In the rows, zero is written as 128.
[137 181 122 164 166 171 155 140 122 126 106 133 112 193  87 111 127 116
 114 100 116 129 152 137 131 154 107 188 125 119 151 105 124 141 109 148
 177 165] => gef
[123 182 133 143 167 156 140 156 135 118 132 127  88 204  82 134 108 108
  89 115  95  97 134 141 140 137  96 161 123 124 154  85 125 145 111 160
 161 161] => san
[136 146 135 141 117 192 179 130 138 121 108  87 136 161  85  92 139  91
 159 114  35  75 120 115  94 116 157 111 133  70  92  61 120  66 143 127
 111 151] => kat
[121 175 128 133 167 159 120 155 136 113 118 149 107 156  88 111 119 100
  90 104 108 121 159 144 145 156 126 165 125 130 155 128 125 147 113 148
 185 172] => tiza
[145 185 132 141 177 186 146 129 122 127 106 127 108 186  98 105 131 109
 102 100 106 129 142 139 133 145 123 178 126 117 151  98 118 137 109 144
 169 161] => nup
[107 153 141 158 123 187 179 135 139 109 117  91 119 155  82 125 128  98
 147 119  57  83 138 123  96 126 135  73 156  88  97  44 109  70 132 116
 107 156] => Lop
[117 180 112 144 173 149 113 148 139 128 111 155 106 163  91 111 117 102
  85 106  99 117 152 145 143 160 137 162 138 131 147 131 112 134 108 163
 179 170] => nup
[183 141 123 182 118 101 133 155 141 118 128 138 139 143  66 160 125 157
 118 145 132  66 156  94 107 140 127 152 154  99 169 115 110 132 155  93
 100 174] => gef
[160 169 119 138 156 156 151 159 125 122 114 134 123 202  91 129 115 107
 106 102 115 125 151 140 140 180  98 147 123 116 147  97 129 133 114 144
 152 181] => zogat
[ 92 152 138 166 139 158 172 134 142 109  90  72 121 147 110  81 120 110
 155 133  45  80 125 102  85 129 139 111 142 113  68  80 138  78 133 111
 116 137] => gef
[ 85 144 139 164 135 161 170 117 142 107  97  76 110 145 102  80 123 115
 157 120  49  69 127 121  65 119 147 100 149 113  69  78 139  69 131 108
 111 130] => Rab
[182 146 118 175 108 111  91 155 171 133 122 143 148 110  55 157 134 153
 113 153  84  71 135  78 124 124 145 123 140  94 148 120  91 120 152 101
  95 172] => zogat
[205 148 133 172 106 130 129 152 144 123 117 126 161 135  65 176 121 133
 122 140  86  78 130  99 123 147 127 119 141  90 137 123 106 108 141  95
  93 149] => zogat
[162 136 129 167 118 118 127 153 140 130 136 124 134 155  64 169 132 141
 128 139 115  71 140 105 100 121 133 130 149 103 174 115  99 131 153  87
  91 155] => Nudu
[102 152 145 132 128 181 182 134 137 110 115  92 107 175  95 119 126  99
 161 123  77  73 126 123  86 120 128  70 152 104  85  46 126  85 133 108
 101 158] => zogat
[106 151 134 129 131 188 179 132 136 106 104  88 111 164  93 115 114  92
 155 107  58  77 146 132  90 115 139  99 156 101  91  50 123  77 138 109
 103 149] => Zele
[139 143 131 137 114 198 172 121 145 144 102  77 132 175  97  97 139  96
 161 111  36  72 117 100  89 104 163 106 141  84  84  62 107  66 156 123
 106 142] => Nudu
[113 174 117 140 175 149 121 147 140 125 111 149  99 171  97 115 111 105
  88 109 104 112 157 141 132 159 135 159 133 130 141 132 117 140 111 158
 178 177] => nup
[132 140 139 149 105 194 173 128 146 144 108  90 129 174  98  99 135  89
 154 110  36  73 114 105  93 102 149  93 152  88  92  65 103  66 150 131
 102 132] => Nudu
[129 182 119 163 169 184 132 140 121 138 107 122 115 191  88 104 136 110
 110 103  97 134 142 142 133 140 109 179 126 113 167 103 118 142 112 147
 169 163] => Nudu
[191 141 120 153 116 132 115 146 142 126 113 141 153 129  62 163 126 148
 124 146  90  86 143 107 119 147 144 132 157  92 151 121 105 118 140  96
 100 160] => nup
[175 142 124 188 128 110 121 157 141 119 152 124 150 140  64 172 131 144
 116 144 121  77 139 101 104 134 140 123 152  92 167  93  93 123 153  97
 105 170] => Lop
[132 187 139 154 168 171 137 142 135 105 129 132  87 192  91 135 114 112
  83 117 101 102 140 143 127 151 105 149 129 129 146  99 129 159 111 144
 176 168] => tiza
[109 153 138 146 127 198 181 139 137  99 108  98 116 170  88 129 116  93
 151 113  81  80 148 121 100 126 139  86 161  95 103  43 116  88 138 107
 111 157] => tiza
[193 165 138 213 110 121 123 135 148 100 128 130 137 164  67 180 130 129
  99 133 119  46 139  91 132 128 126 134 150 110 138 109  91 140 125  83
  90 149] => gef
[172 155 142 215 120 114 115 136 146 103 135 133 146 162  55 162 127 128
  99 128 129  53 156 109 123 121 141 114 143 117 147 115  78 130 117  83
  94 167] => Rab
[160 136 126 181 125 117 123 147 132 113 145 117 143 141  64 175 133 151
 117 140 119  79 126 106 104 134 132 125 151  91 177 102  99 131 146  96
  99 158] => Lop
[149 177 124 136 166 164 138 158 132  96 114 145 116 195  88 130 107  95
  96 115 100 118 175 139 140 174 121 151 127 119 145  88 114 142 117 130
 164 196] => tiza
[124 176 117 130 167 154 135 151 138 113 124 147 106 171  85 111 112  94
  93 107  92 118 175 140 141 150 135 172 121 131 140 123 117 138 115 151
 179 179] => sodos
[186 167 146 220 123 121 117 130 140  96 140 128 148 151  63 174 142 122
  87 127 125  64 135 108 138 130 146 110 142 105 148 111  78 138 120  83
 100 157] => Lop
[ 85 154 148 153 136 157 169 134 139 103  96  73 115 143 101  71 129 113
 160 129  42  75 110 115  75 116 139 113 144 100  81  68 153  74 135 112
 100 131] => san
[ 75 151 140 165 139 155 172 136 133 106  91  70 123 149  96  86 121 112
 157 126  55  84 121 116  82 123 135 108 145 101  94  73 151  77 136 108
  96 128] => san
[125 147 147 146 110 186 173 111 135 125 102  94 123 184 101  95 139  98
 148 106  41  68 123  97  88 101 148 102 150  77  94  52 113  74 141 121
 100 135] => nug
[138 146 142 140 113 206 184 120 142 120 114  88 126 162  87  99 134  86
 153 110  25  77 123 107  92 110 157 103 142  75  80  56 123  67 152 123
 108 146] => sodos
[ 79 150 144 166 142 157 166 131 142 102 102  70 114 141 107  83 135 114
 153 133  44  86 112 112  66 126 144  90 147 109  71  74 139  79 130 110
 116 136] => Lop
[198 147 129 168 108 134 124 155 139 125 113 119 158 138  67 166 126 135
 121 144  85  86 139  98 130 138 127 141 145  96 157 125 105 112 144  90
  96 146] => Nudu
[110 152 139 141 124 179 181 146 139 102 111 105 106 163  82 109 132  95
 156 124  64  80 142 133 101 124 127  84 146  92  96  46 131  81 128 108
 108 157] => kat
[132 182 132 152 160 169 145 142 134 118 122 132  91 204  96 127 117 101
  92 117  87 102 141 140 127 144 106 153 135 132 147 113 114 145 112 153
 168 152] => Nudu
[122 186 131 154 174 152 135 146 124 115 123 134  98 197  83 118 109 111
  93 114  97 100 140 152 132 148 111 162 124 120 152 100 126 139 114 154
 169 165] => san
[191 156 145 194 107 128 120 143 134 129 113 139 157 140  62 165 129 134
 117 135  82  80 144 103 120 129 124 133 149  81 148 119 110 115 129  84
 101 142] => nug
[135 150 135 135 114 203 158 120 137 121 104  87 130 162  92  97 134  94
 146 110  39  77 108 113  94 102 152 115 151  85  93  60 114  71 144 137
 106 148] => Zele
[105 146 146 148 119 180 185 136 141 104 108 100 109 152  77 115 117  94
 155 118  59  73 153 133  93 124 127  79 157  97  87  46 126  62 127 108
 100 158] => Rab
[141 180 134 156 163 170 144 141 117 136 109 118 120 186 102 116 132 111
 117  89 108 131 126 137 137 147 102 176 116 109 145 102 131 144 104 148
 162 157] => zogat
[155 170 121 144 156 159 155 155 131 101 110 140 120 187  79 124 120  97
 113 105  97 119 166 148 142 171 119 161 112 105 142 104 125 133 105 131
 159 177] => kat
[150 169 114 131 159 163 149 161 131 119 128 132 111 200  80 134 108 104
 102 110  99 123 171 140 140 165 108 156 124 119 142  81 127 135 116 142
 156 187] => sodos
[207 160 141 199 115 121 122 140 144 109 139 133 144 153  66 164 144 122
 104 121 128  57 151 112 133 122 138 122 128  99 146 105  95 138 128  79
  91 152] => kat
[177 159 132 195 127 114 107 133 134 102 136 130 146 166  63 169 129 126
 103 139 129  55 139 110 131 121 142 119 145 105 151  91  92 140 134  86
  81 153] => san
[100 153 141 137 125 185 177 139 143 116 107 106 101 162  89 121 122  97
 145 112  63  76 143 129 102 128 133  75 164  98  98  49 119  79 129 114
 100 156] => nup
[144 191 129 151 179 195 134 128 124 116 112 121 110 182  92 112 125  97
 101 105 103 133 142 149 135 137 113 180 123 119 143  89 128 147 106 151
 175 164] => Zele
[102 151 152 144 120 187 179 155 143 101 101 106 105 165  83 122 121  94
 150 112  75  82 154 123  99 131 128  74 155  98  97  49 128  87 133 103
 106 166] => tiza
[134 141 133 140 112 200 180 119 147 144 104  79 127 179 102  98 137  90
 160 106  31  73 109 101  88 101 157 104 147  88  82  64 110  65 154 126
 109 126] => Nudu
[147 149 136 134 117 212 177 114 145 131 100  97 131 165  93  96 138  95
 154 111  35  83 112 108  88 117 161 101 157  80  87  57 106  59 144 127
 107 139] => nup
[143 151 143 142 116 208 166 122 134 123 113  85 137 168  96 104 133  94
 146 106  49  69 118 109  96 108 153 100 148  81  95  51 108  76 149 119
 110 150] => tiza
[195 168 147 198 129 140 111 129 139  90 131 125 147 155  72 175 133 123
 100 136 136  62 148 102 125 123 146 121 142 108 145 100  88 149 131  64
  97 160] => tiza
[ 81 152 140 171 138 166 165 126 144 104 112  72 120 139 100  84 136 107
 147 131  32  87 106 116  66 128 141  96 153 104  83  77 136  76 130 120
 117 131] => Lop
[189 167 162 205 118 112 113 120 127 106 127 140 143 162  77 156 143 121
  95 122 133  49 149 103 124 114 152 118 143  99 145 114  89 138 125  80
  92 149] => nug
[161 139 129 185 129 111 115 158 134 121 146 123 146 137  60 166 132 150
 118 142 120  78 132 104 102 134 137 129 149  84 176  98  98 125 151  97
 106 176] => Lop
[113 177 123 136 172 157 100 157 132 110 113 141 108 161  87 125 115 100
  92 118 112 121 152 139 140 160 130 158 122 129 144 119 124 145 109 148
 179 183] => tiza
[136 188 133 141 168 165 138 140 139 114 128 131  94 188  90 126 109 100
  86 112  87 115 146 147 134 144 107 168 128 139 143 105 126 146 107 157
 172 161] => Zele
[191 167 140 223 123 111 124 126 144 106 131 126 147 165  72 170 128 124
  99 126 123  48 153  95 128 132 144 139 141 111 139 117  87 145 129  83
  95 152] => gef
[137 152 142 155 125 192 178 115 137 130 119  77 135 163  93 101 140  93
 145 106  27  76 109 110  95 112 157 105 142  80  89  55 109  67 147 128
 119 137] => Lop
[ 89 151 150 165 138 161 166 114 141 106  95  76 107 136 100  68 129 112
 151 129  49  73 124 122  64 120 143 104 148 115  67  79 153  70 126 106
 111 137] => Rab
[132 183 131 148 163 174 147 150 138 100 124 137  88 197  87 136 111 109
  82 109 102 102 142 137 131 155 110 161 136 124 157 101 119 153 111 157
 176 171] => tiza
[142 180 110 156 160 147 136 148 143 123 111 146 112 173  85 116 113 106
  94 102  94 102 165 132 144 163 127 183 128 121 138 124 114 132 114 159
 179 177] => gef
[137 184 123 138 168 174 144 133 139 104 120 128  89 198  93 125 113 115
  81 116  93  99 134 135 135 160 115 160 141 130 149 107 120 149 104 159
 169 161] => nup
[190 144 109 182 110 113  95 153 168 126 138 142 157 112  48 149 140 152
 118 160  87  75 137  88 129 123 161 135 133  80 153 111  93 119 150 103
 112 184] => kat
[184 162 148 196 123 133 111 134 142  97 134 129 151 147  60 173 135 118
  95 130 132  65 149 105 134 131 154 111 139 110 152 110  87 143 130  77
  94 161] => tiza
[151 186 131 131 169 193 138 128 125 134 109 132 105 185  93 111 135 110
 108  93  98 124 139 145 139 142 123 174 125 114 145  90 116 140 103 147
 168 158] => nup
[134 150 139 134 123 199 171 112 138 127 109  79 133 166 100  92 129  89
 150 101  35  79 117 113  92  99 160 119 144  89  91  58 112  69 151 130
 110 140] => Zele
[123 178 118 133 173 153 129 153 137 124 101 147 102 169  83 118 113 104
  87 101 101 106 159 141 139 161 140 173 133 126 149 139 114 135 108 159
 178 177] => nup
[136 144 134 143 115 196 176 127 142 131 103  88 130 182 102 100 134  84
 154 106  44  75 127 108  93 111 150  98 147  92  91  64 102  68 149 122
 103 134] => Nudu
[179 165 144 208 125 117 114 140 138 100 131 126 147 159  62 173 125 128
 103 135 130  52 152 105 126 120 138 118 137  99 153 102  90 134 137  77
  82 156] => san
[127 149 143 154 117 189 180 109 130 124 104  94 132 171  98  96 137  94
 150 111  37  70 120 104  85 104 155 105 157  73  96  57 113  68 145 125
 106 129] => nug
[187 164 153 202 120 116 115 128 142 106 133 137 143 166  73 158 140 126
 106 131 130  59 151  95 115 120 146 119 144  98 144  98  92 138 125  80
  94 155] => nug
[120 176 123 156 173 136 130 155 139 113 121 145 107 164  84 123 119 104
  84 112 104 119 162 141 136 162 128 154 128 133 143 129 113 138 109 156
 183 172] => Lop
[ 98 156 162 157 126 170 185 127 132 116 106 105 108 167  95 116 125  90
 154 111  76  77 153 124  86 113 136  80 156  93  90  54 126  78 127 102
 104 139] => nug
[ 94 147 136 153 131 161 180 134 149  95  97  80 105 153 104  81 132 107
 155 122  54  79 123 115  81 128 141 106 137 104  78  79 149  85 128 109
 111 134] => kat
[185 146 125 188 109 127 133 150 147 128 119 125 160 138  73 177 121 133
 129 130  92  85 134 101 118 144 122 127 146  86 141 117 112 115 140  91
  93 152] => zogat
[129 191 136 158 175 177 133 132 116 124 119 117 119 182  81 109 129  99
 111  99 100 119 134 152 140 135 118 177 113 109 151  89 128 136 107 145
 163 149] => san
[182 138 119 184 110 108  92 143 170 129 125 145 143 101  40 151 130 150
 110 153  85  64 150  91 119 123 157 134 146  93 147 117  98 109 150 101
 103 176] => Rab
[ 87 152 140 148 140 156 166 130 138 105  98  72 115 151 109  83 123 119
 166 130  55  78 117 116  66 117 140 114 145 106  77  65 150  76 136 107
 100 126] => san
[192 151 118 160 123 130 117 142 136 113 121 120 165 138  57 166 117 133
 125 145  92  87 145 110 129 148 139 139 137  91 150 105 115 109 147  88
  94 143] => san
[ 94 152 132 152 140 179 167 151 150 106 101  83 125 143 100 100 115  98
 154 115  77  97 146 114  85 138 150  89 146  99  88  49 119  65 136 106
 110 165] => tiza
[126 170 113 134 164 141 129 168 139 112 121 158 105 174  81 122 120  98
  98 113 117 117 164 149 143 157 127 157 116 130 145 129 113 139 104 158
 181 176] => kat
